In the rows, zero is written as 128.
Each row has a class, written after it.
[164  99 115 150 115 159 126 101 133 147 121 136 159 177 101 124 130 126
 129 157 110 138 111  80 118 157  55 136 145 118 110 128 123  95 145 127
 144 112 121  97 173] -> Muser
[141 136 123 122  70 177 127  51 110 105 119 132  81 117 144 164 143 137
 204  69 131 193  99 177  85 123  83 169 159 107 170 132 107 104 190 118
  80 139  72 161 130] -> Sazis
[134 118 114 145 147 154 136 137 109 135 132 145 165 158  70 115 110 141
 113 140 132 139 126  99 126 169 127 150 128 142 115 121 117 123 147 134
 139 124 134  90 125] -> rurav
[138 105  88 161 101 149 123 101 169 182 122 133 160 134  62 112  93 157
 131 128  90 151 159  65 118 214 117 215 158 112 138  92 137 118 144 152
 111  98 115  83 140] -> Dopod
[122 150 113  92 134 156 133 150 132  92 114 152 148 136  96 125 128 129
  78 101 121 126 120  94 100 154 141 110 109 145 118 167  83 117 156 149
 114 136 153  91 116] -> Muser
[151 103  95 131 104 157 135  57 148  99  87 144 142  93 108 142 116 150
 110  98 110 150 129 117 133 151  85 182 122  84 139 122  98 191 180 134
 124  99 116  98 151] -> Muser
[133 134  99 155 120 154 116  77 160 145 108 141 132 152 109 127 103 143
 160  94 114 158 145 101 103 192 109 189 145 127 124 112 113 129 155 135
 129 121 123 108 142] -> Muser
[139 123 129 132 130 146 129 174  85 155 147 136 174 160  94 125 129 128
 103 138 113 129 133  88 115 127 122 105 150 140 112 141 124  62  99 121
 117 124 111 131 128] -> Dopod
[140 120 109 160 119 133 139 109 132 148 133 154 165 152  78 103 114 157
 145 112 109 168 144 118 118 189 112 175 156 140 138  68 118 120 149 138
 111 106 116 122 148] -> rurav
[168  92  93 120 124 165 143  77 142 116 124 141 148 106  94 114 118 143
 130 103 113 133 145 112 144 155 106 196 113  97 147 131 129 190 177 151
 108 103 123 106 139] -> Zed
[171 114  83 101 105 171 151  88 142 135 127 125 143 103 115 149 126 147
 110  97 123 114 142 125 133 118  75 162 119  97 148 142 100 170 175 132
 102  86 107 119 157] -> Dopod
[139 144 107  94 127 150 116  80 134 106  82 124 149 135 150 150 127 120
 101 138 149 143 135 142 103 118 117 124 131 126 125 151  98 121 174 132
 158 152 129  90 157] -> Viv
[161 122  94 100  97 165 145  75 154 132 122 112 147 100 115 125 139 139
 120 103 119 135 145 110 161 128  72 181 115  84 141 137 106 196 186 140
 109 103 106 126 154] -> zubu
[136 133 124 125 136 170 143 141 137 119 112 137 164 162 108 134 116 124
 120 129 141 152 121  58 101 173 114 159 126 144  89 157  99  94 152 131
 135 150 129  73 131] -> Muser
[143 122 117 128 138 175 131 129 115 124 114 131 144 175  96 135 131 133
 119 151 137 125 142  76 122 164 101 145 139 151  92 165 108  78 146 119
 149 152 108  85 128] -> Pirir
[136 121 114 115 133 159 137 156 127 138 109 152 167 147  88 125 119 140
  90 146 122 122 140  86 118 166 126 128 139 134 105 140 114  95 134 134
 147 131 139  82 128] -> Kades
[144 131  98 149 121 141 142  80 171 143 111 147 134 144 106 125 118 156
 169  99  98 147 149 117 100 206 111 198 164 133 137  96 107 134 165 150
 108 110 128 110 149] -> Kades
[132 160 101  81 119 160 119  63 143 124 106 162 134 132 159 146 118 120
 159 125 166 113 147 159  94 126 105 123 112 141 145 152 100 143 165 164
 158 137 145 129 176] -> Zed
[138 109  95 160 109 147 124  71 150 132 104 136 141 132 113 127 120 150
 155 105 101 146 158  86  93 189 101 197 160 133 122 108 107 122 155 134
 127 100 100 112 157] -> Pirir
[139 127 124 103 129 147 148 176 139 132 120 146 150 183  98 127 135 129
 123 155 140 118 147  92 116 172 106 117 147 153 110 154 110  59 139 123
 123 153 118 105 112] -> Kades
[146 131  98 137 113 191 122 122 139 158 138 143 153 161  83 130 110 143
 152  84 121 167 155  94  99 188  90 179 141 150 119  95 111 116 146 156
 133 132 141 121 165] -> Viv
[128 135 108  88  94 160 123 100 115 127 121 149 167 124 118 154 113 130
 122 110 138 129 157 112 107 118 125 138 128 121 135 111  88 162 155 157
 156 135 137  94 153] -> Sazis
[132 134  99  77 118 161 118  89 137 107  77 129 139 131 149 154 108 130
 112 123 156 133 129 116 106 111 127 152 131 132 122 142  92 150 161 145
 144 122 123  75 125] -> Pirir
[165  97  92 103 123 160 156  99 151 121 122 138 161  76  77 125 119 157
  97  98 108 119 149 112 154 151 113 178 106  93 145 115 116 202 168 154
 121  88 125  96 140] -> Zed
[152  96 131 123 132 117 152  98  91  83 124 102 165  70 111 131 120 153
 127 120 103 162 118 139 141 116 141 154 124 107 135  77 112 176 137 125
 143 103  91 110 126] -> Zed
[155 140  99  93 102 142 128 116 201 140 139 115 157 163 131 114 136 109
 119 185 146 113 120 103 108 134  72 142 159 124 125 137 101  85 191 164
 115 123  91  74 168] -> rurav
[151  99  95 121 115 131 153  56 117 119 105 147 134  95  90 157 101 171
  93 108  84 134 107 152 198 125 120 134  95 137 123 115 108 239 141 122
 106  77 155  97 124] -> zubu
[125 149 112  92 128 147 123  96 132 113  90 132 157 139 127 134 122 120
 121 124 139 149 139 127 114 133 128 128 135 137 122 141 108 139 172 152
 136 145 136 104 137] -> zubu
[156  80 107 122 119 164 133  95 125 111  89 132 154  99  68 124 122 152
  97 104 113 142 140  94 164 157 108 192 139  80 144 108 130 175 173 126
 117  98 107 103 123] -> Pirir
[155 124 101  81  90 149 148  94 165 111 105 160 167 126  80 142 134 133
  80 134 159 141 126 129 103 135  91  94 134 132 126 133  84 112 209 149
 128 118 122  99 179] -> rurav
[144 107  99 158  83 149 140  85 174 160 118 129 144 125 110 126  99 167
 151 128 102 153 156  83 132 195  87 217 140 113 132  96 125 155 148 138
 145  97 112  80 153] -> Sazis
[146 123 117 153 131 137 131  88 144 139 127 128 153 146 101 111 115 144
 181 110 106 161 139 104 103 188 117 181 152 136 131 105 126 107 149 146
 126 118 110 125 152] -> Zed
[140 119 103 159 114 131 132  91 169 136 104 145 138 146 105 130 102 157
 161  96  91 160 159 114  98 209  91 182 145 136 126  88 118 125 142 134
 134 113 111 104 161] -> Muser
[117 152 105  88 113 161 113  86 137 102 100 141 141 147 150 147 108 116
 132 124 173 148 122 115  88 120 115 123 124 125 118 144  85 138 178 146
 146 143 137  95 150] -> Muser
[135 145  98  82 114 154 113  84 132 115 100 130 163 132 139 140 112 128
 109 128 150 136 136 133  99 111 130 131 129 124 135 121  89 154 171 155
 142 119 149  98 149] -> Dopod
[135 106 112 108 105 157 132 115 143 160 108 155 105  72 124 158 125 167
  98  77 104 133 164 174 161 160 107 181  93  81 166 140 135 203  98 116
 130 125  96 152  94] -> Sazis
[159  94  94 115 104 161 145  82 152 112 120 147 144  81  89 130 119 162
 122 101 117 135 149 134 137 142  90 178 109  87 147 113 112 205 166 164
 137  89 126 104 161] -> Zed
[139 122 130 119  97 178 136 148 109 134 158 147 177 196  75 117 102 143
 135 129 137 169 145  34 107 184 119 164 130 145  90 151  97  92 155 135
 130 152 127  87 140] -> Sazis
[105 128  95 138 110 207 119 133 126 139 142 162 161 161  99 118 103 140
 103 139 141 118 163  64 135 182 106 151 131 130 105 142 116 119 160 129
 148 145 136  96 118] -> Sazis
[139 120 103 105  94 163 144  90 139 118 130 130 152  92 101 122 126 143
 124  91 132 139 151 100 140 132 104 180 115  79 137 126 107 204 192 146
 109  99 122 126 152] -> zubu
[149 119  92  96 129 176 146 101 157 140 126 152 126  97  98 131 120 142
 101 102 131  95 145 126 147 162 121 179 109  90 151 145 117 200 174 146
 111 102 147 114 124] -> Kades
[147 114 104 115 109 162 147 115 117 118 132 136 167 132  86  89 126 135
 113  91  96 138 120  78 152 144 105 171 135 113 154 134 122 148 182 137
  59  78 131 130 120] -> zubu
[131 124 115 151 113 140 136 108 151 146 128 129 167 145  82 102 112 147
 154  88  93 168 152  86 110 190 115 184 149 135 125  89 124 136 152 153
 118 106 131 123 153] -> zubu
[136 135 107 108 137 141 122  84 130 109  74 154 150 132 117 149 105 137
 100 127 124 132 148 139 108 144 124 147 135 104 135 129 105 157 162 150
 158 131 128  69 142] -> Muser
[131 116  98 151 111 143 131  91 142 147 115 146 148 145 103 125 107 152
 158 105 107 139 164  80 103 195 111 191 150 149 126  94 112 128 138 141
 125 102 117 112 152] -> Pirir
[146 124  87  95  98 155 112  69 125 111 102 149 148 139 124 149 106 133
 122 119 150 141 139 146 107 103 100 107 125 141 132 129  90 159 169 153
 140 108 157 118 168] -> Dopod
[154 134  85 107 142 174 115 103 206 150  87 158 124 153 144 105 142 149
 123 109  96 143 161 140 165 252  65 202 113 185 127 153 122 110 120 126
 104 148 124 146 133] -> Pirir
[126 128 132 144 139 150 144 128 107 119 139 110 160 158  90 133 140 125
 122 150 122 138 129  93 128 143 110 110 143 144  86 147 109  88 152 117
 145 152 107 106 133] -> zubu
[165 100  86 120 110 143 140  71 127 118 104 143 167  97  76 115 112 157
  91 158 136 144 137 113 168 139 113 190 135  63 142 103 118 204 206 145
 122  91 112  56 159] -> rurav
[130 150  90  71 106 176 114  77 129 125 101 150 165 146 143 147 118 136
  98 150 146 126 128 115 144 140 109 125 119 139 129 132  77 162 167 144
 148 137 151  92 133] -> Sazis
[139 119 106 129 137 180 129 100 118 119 107 142 141 173  81 138 116 134
 104 138 149 125 147  70 135 170 122 142 138 140  89 179 111  99 176 108
 135 150 112  91 117] -> Pirir
[135 121 101 132 132 177 129 139 135 136 147 140 169 165  83 111 129 125
  97 157 140 122 112  77 124 154 101 138 129 138 101 155 101  91 165 135
 123 128 127  82 136] -> rurav
[ 97 174  98  72 123 168  90  92 201 153  67 195 141  90 204 157 112 153
  74  99 142 134 155 182 132 170 113 122  78 108 101  99 104 232 106 144
 181 155 171 142 172] -> Muser
[133 133 113 121 162 192 135 107 128 110 119 121 160 176 128 143 134 109
 157 151 158 149  84  77 117 160 119 152 131 164  80 179  97  74 175 123
 114 178 123  76 116] -> Zed
[168 100 127  96 124 116 142 100 137 100  94 132 150  87 102 113 125 171
 109  91  93 143 126 164 158 138 130 154 112  86 160  88 132 198 149 125
 124  79 127 132 132] -> Zed
[124 114 110 150 102 144 130 106 144 147 126 158 157 127 109 125 108 162
 140 110  92 162 142 104 119 199 117 190 142 136 134 103 111 134 125 142
 124 105 128 109 144] -> Sazis
[126 138  90  83 114 159 112  66 141 115  81 150 135 127 149 155 118 128
 113 124 146 117 141 139 104 125 113 134 130 140 134 133  91 149 160 147
 147 123 132 100 147] -> Pirir
[133 109 126 137 140 160 144 157 120 124 113 124 144 162  87 128 131 145
 101 150 130 120 134  67 122 166 114 147 137 134  98 144 119  96 137 117
 145 129 113  78 103] -> Pirir
[134 136 100  71 118 160 119  78 144  98  98 141 174  98 159 149 104 128
 125 105 148 134 136 154  83  96 131 136 110 137 121 115  81 163 158 162
 178 119 149  85 175] -> Zed
[123 145 144 139 142 157 135 149  90 137 122 131 168 165 106 118 139 127
 126 136 106 146 121 102 131 146 118 127 159 136 110 120 132  78 132 118
 122 146 114 123 116] -> zubu
[130 137 114  79 110 163 124  87 131  97  65 150 153 120 125 150 125 134
 108 110 159 152 129 115  98 129 133 149 139 123 128 120  88 144 179 147
 140 128 137  92 135] -> Pirir
[169  88  76 137 141 186 120  61 124 112 100 136 135 123 102 129 128 145
  94  78  93 122 132 126 129 137  94 202 117  79 156 151 113 214 185 143
 109  85 152 100 128] -> Viv
[143 111 126 146 144 149 152 162 105 140 151 141 172 161  53 118 103 142
  91 160 128 123 127  75 136 162 135 138 126 142  98 132 120 111 139 124
 138 121 121  76 113] -> rurav
[120 125  97  89 126 154 116  94 127 114  83 155 143 137 126 159 120 123
 112 131 157 112 148 105 105 136 146 141 135 133 117 131  97 155 161 146
 136 133 139  85 118] -> Pirir
[152 158 113  66 136 127 134  83 155  98  64 142 170  95 180 127 159 135
 113 109 111 134 125 187 107 132 114 152 139 130 162 112  72 141 155 151
 139 109 150 119 170] -> Kades
[123 151 102 128 147 187 137 156 145 139 126 147 147 183 138 117 145 134
  80 132 123 127 144  66  89 198 117 153 116 151  95 176 101 100 145 133
 109 164 142  94 101] -> Viv
[ 92 164 118  86 105 151  89  98  86 117 149 128 145 168 151 118 119 109
 132 165 200 158 147 111  78  91 169  84 137 104  83 130 112 140 182 143
 165 160 137 116 148] -> zubu
[124 137 105 151 122 149 135 105 150 154 111 142 161 158 104 107 109 150
 159  91  88 172 152  82 100 210 121 204 153 142 125 102 126 126 151 150
 100 117 128 109 136] -> zubu
[127 131  97 108 131 166 150 148 160 118 116 125 137 147  95 119 117 141
 112 152 154 149 129  71 104 202 124 146 131 157 106 163  99  90 170 143
 129 136 130  79 106] -> Kades
[116 133  94  88 101 168 114 110 144 119 104 157 168 118 128 142 116 126
 103 124 143 133 144 100 128 140 130 142 125 134 120 136  92 148 161 154
 138 142 151  80 141] -> Sazis
[108 145 107  98 117 120 108  90 146 112  84 167 134 125 156 145 119 126
 117 112 131 124 150 164  98 124 143 120 127 116 137 108 107 159 142 140
 141 138 147  98 143] -> Muser
[184 113 136 105 131  77 157 109 125 134 109 114 164 184 100 108 141 160
 116 146  47 136 127 160 142 164  88 113 149 152 164  72 109 107 108 121
 130 108 111 119 133] -> Kades
[141 122 116 130 149 171 149 139 146 122 145 143 142 175  94 123 132 137
 131 140 135 128 125  98  97 179 111 137 122 156  98 171 111  90 155 147
 129 140 135  87 128] -> Zed
[145 116 112 146 153 163 141 139 118 144 135 138 163 170  77 111 106 143
  82 148 125 149 123 103 129 160 127 147 127 145 100 138 126 114 141 131
 139 136 123  64 113] -> rurav
[110 148 100  85 107 155 114  94 152 110  85 136 150 117 152 152 103 122
 111 123 161 139 132 111  78 125 124 131 115 119 121 129  85 146 162 150
 169 135 137  76 146] -> Muser
[130 133 127 119 132 158 146 149 140 132 137 141 168 164  83 117 130 136
 111 128 119 137 149  86 131 177 121 155 131 142  99 145 109 116 151 140
 118 143 131 101 120] -> zubu
